Below are the code and all the weights of a small trained network. Each question names an input and a target symbol and asks about switching units off, where a switched-off unit gives its printed mean instead of its output.

import numpy as np


def w(rows, s, z=0):
    codes = np.array(rows[::2]) - 128.0
    scale = np.full(codes.shape[1], s)
    scale[-1] = z or s
    return codes * scale


def norm(h):
    return h / np.sqrt((h * h).mean(-1, keepdims=True) + 1e-5)


def f(y):
    return np.maximum(y, 0)


def softmax(a):
    e = np.exp(a - a.max(-1, keepdims=True))
    return e / e.sum(-1, keepdims=True)


def log_softmax(a):
    a = a - a.max(-1, keepdims=True)
    return a - np.log(np.exp(a).sum(-1, keepdims=True))


def net(x, mask):
    ids = ['δζλμξφω'.index(c) for c in x.split()]
    T = len(ids)
    res = E[ids] + P[:T]
    r = norm(res)
    for j in range(2):
        rows = slice(2 * j, 2 * j + 2)
        q, k, v = (r @ M[0][rows].T for M in (Q, K, V))
        z = softmax(np.where(np.tri(T) > 0, q @ k.T / 2**0.5, -1e9)) @ v
        o = O[0][rows]
        res = res + np.where(mask[j], z, o[:, -1]) @ o[:, :-1]
    y = f(norm(res) @ A[0][:, :-1].T + A[0][:, -1])
    res = res + np.where(mask[2:10], y, B[0][:, -1]) @ B[0][:, :-1]
    return log_softmax(norm(res)[-1] @ U[:, :-1].T + U[:, -1])


Q, K, V, O, A, B = {}, {}, {}, {}, {}, {}
E = w([
[160,114,98,128],'δ',
[98,120,84,254],'ζ',
[123,188,87,100],'λ',
[113,107,193,247],'μ',
[197,95,82,165],'ξ',
[193,104,89,140],'φ',
[61,170,174,90],'ω',
],0.021)
P = w([
[124,21,151,1],'0',
[139,114,96,148],'1',
[137,129,91,152],'2',
[130,127,82,149],'3',
[99,138,142,188],'4',
[127,119,91,153],'5',
[123,118,89,153],'6',
[114,121,70,137],'7',
],0.0092)
Q[0] = w([
[64,135,145,165],'h0',
[3,158,172,113],'h0',
[123,196,162,139],'h1',
[45,219,144,125],'h1',
],0.025)
K[0] = w([
[182,178,175,142],'h0',
[141,195,91,153],'h0',
[125,254,160,159],'h1',
[128,251,112,141],'h1',
],0.019)
V[0] = w([
[133,242,17,159],'h0',
[180,231,221,107],'h0',
[254,129,99,222],'h1',
[129,195,104,51],'h1',
],0.016)
O[0] = w([
[54,63,11,139,187],'h0',
[133,118,135,249,2],'h0',
[157,15,115,152,228],'h1',
[204,164,243,105,185],'h1',
],0.012,0.007)
A[0] = w([
[104,65,103,121,41],'n0',
[24,141,208,91,148],'n1',
[96,180,162,82,75],'n2',
[33,56,83,164,152],'n3',
[5,122,146,201,30],'n4',
[72,173,69,136,142],'n5',
[85,75,188,222,253],'n6',
[176,178,75,206,68],'n7',
],0.026,0.0036)
B[0] = w([
[82,135,45,175,189],'n0',
[211,188,196,189,156],'n1',
[104,175,109,199,176],'n2',
[85,240,230,61,250],'n3',
[226,133,35,247,178],'n4',
[144,54,81,90,177],'n5',
[132,20,205,252,193],'n6',
[125,184,31,171,151],'n7',
],0.03,0.018)
U = w([
[181,102,192,35,190],'δ',
[36,164,131,16,150],'ζ',
[118,209,32,156,1],'λ',
[142,50,164,171,91],'μ',
[159,249,209,109,89],'ξ',
[18,96,203,126,170],'φ',
[116,71,49,124,175],'ω',
],0.011,0.0053)

Each question gives the input, a string of symbols that net reads in full, and the target symbol t.
The units are the heads (2 rows each of Q, K, V and O) and the neurons (one row each of A and B). Each row of codes is followed by its name. A weight is (code - 128) times the scale printed after its matrix; where a second scale follows, it is the last column's (O, A, B and U).
mask holds one flag per unit, heads first, then neurons. A switched-off unit (its flag False) gives its mean, the last column of its rows in O or B, instead of its output. The means were averaged over made-up inputs and are rounded, as every weight is.
A unit's drop is (log p(t) with every unit on - log p(t) with that unit switched off) / (log p(t) with every unit on - log p(t) with every unit switched off).
The circuit of an input: a set's keep is (log p(t) with only the set's units on - log p(t) with every unit switched off) / (log p(t) with every unit on - log p(t) with every unit switched off). Starting from all 10 units, units are removed one at a time, each time the one whose removal leaves the highest keep (on an exact tie, the one counted first), for as long as the keep stays at least 0.8.
circuit, biggest first: the units of the circuit, biggest drop first
unit that matters most: the unit with the biggest drop
k most important neurons: the k neurons with the biggest drops, biggest first
which heads matter: for each layer, one digit per head in row order, 1 if its drop is at least 0.15 and else 0, layers parted by /
drop of u: that unit's drop, to one decimal
input ω λ ζ, target ω: circuit, biggest first : h1, n5
input ζ ζ ξ, target ζ: circuit, biggest first : h1, n4, h0
input μ λ μ φ λ λ ξ, target λ: 2 most important neurons : n3, n7
input ω μ ω φ λ λ, target λ: circuit, biggest first : h1, n3, n6
input λ λ φ ω ζ λ μ φ, target φ: circuit, biggest first : n4, n1
input φ λ ω μ λ, target λ: unit that matters most : n4
input ζ φ ω ξ δ, target ζ: which heads matter : 01
input φ μ λ φ φ, target δ: which heads matter : 11
input λ ζ φ, target φ: circuit, biggest first : h1, n3, n4
input μ δ φ λ ξ, target λ: 2 most important neurons : n7, n3
input φ δ μ ζ φ δ, target δ: 4 most important neurons : n0, n3, n6, n4
input μ δ ξ ξ ζ ζ φ, target λ: 4 most important neurons : n3, n7, n6, n5
input ω λ ω λ φ, target μ: 2 most important neurons : n3, n6
input δ μ μ λ μ, target μ: circuit, biggest first : n6
input λ λ λ δ, target φ: drop of h1 : 1.0
input ω ξ φ ω λ ζ λ δ, target μ: drop of h0 : 2.4
input ω λ ω ξ φ ξ, target μ: drop of n1 : 0.0
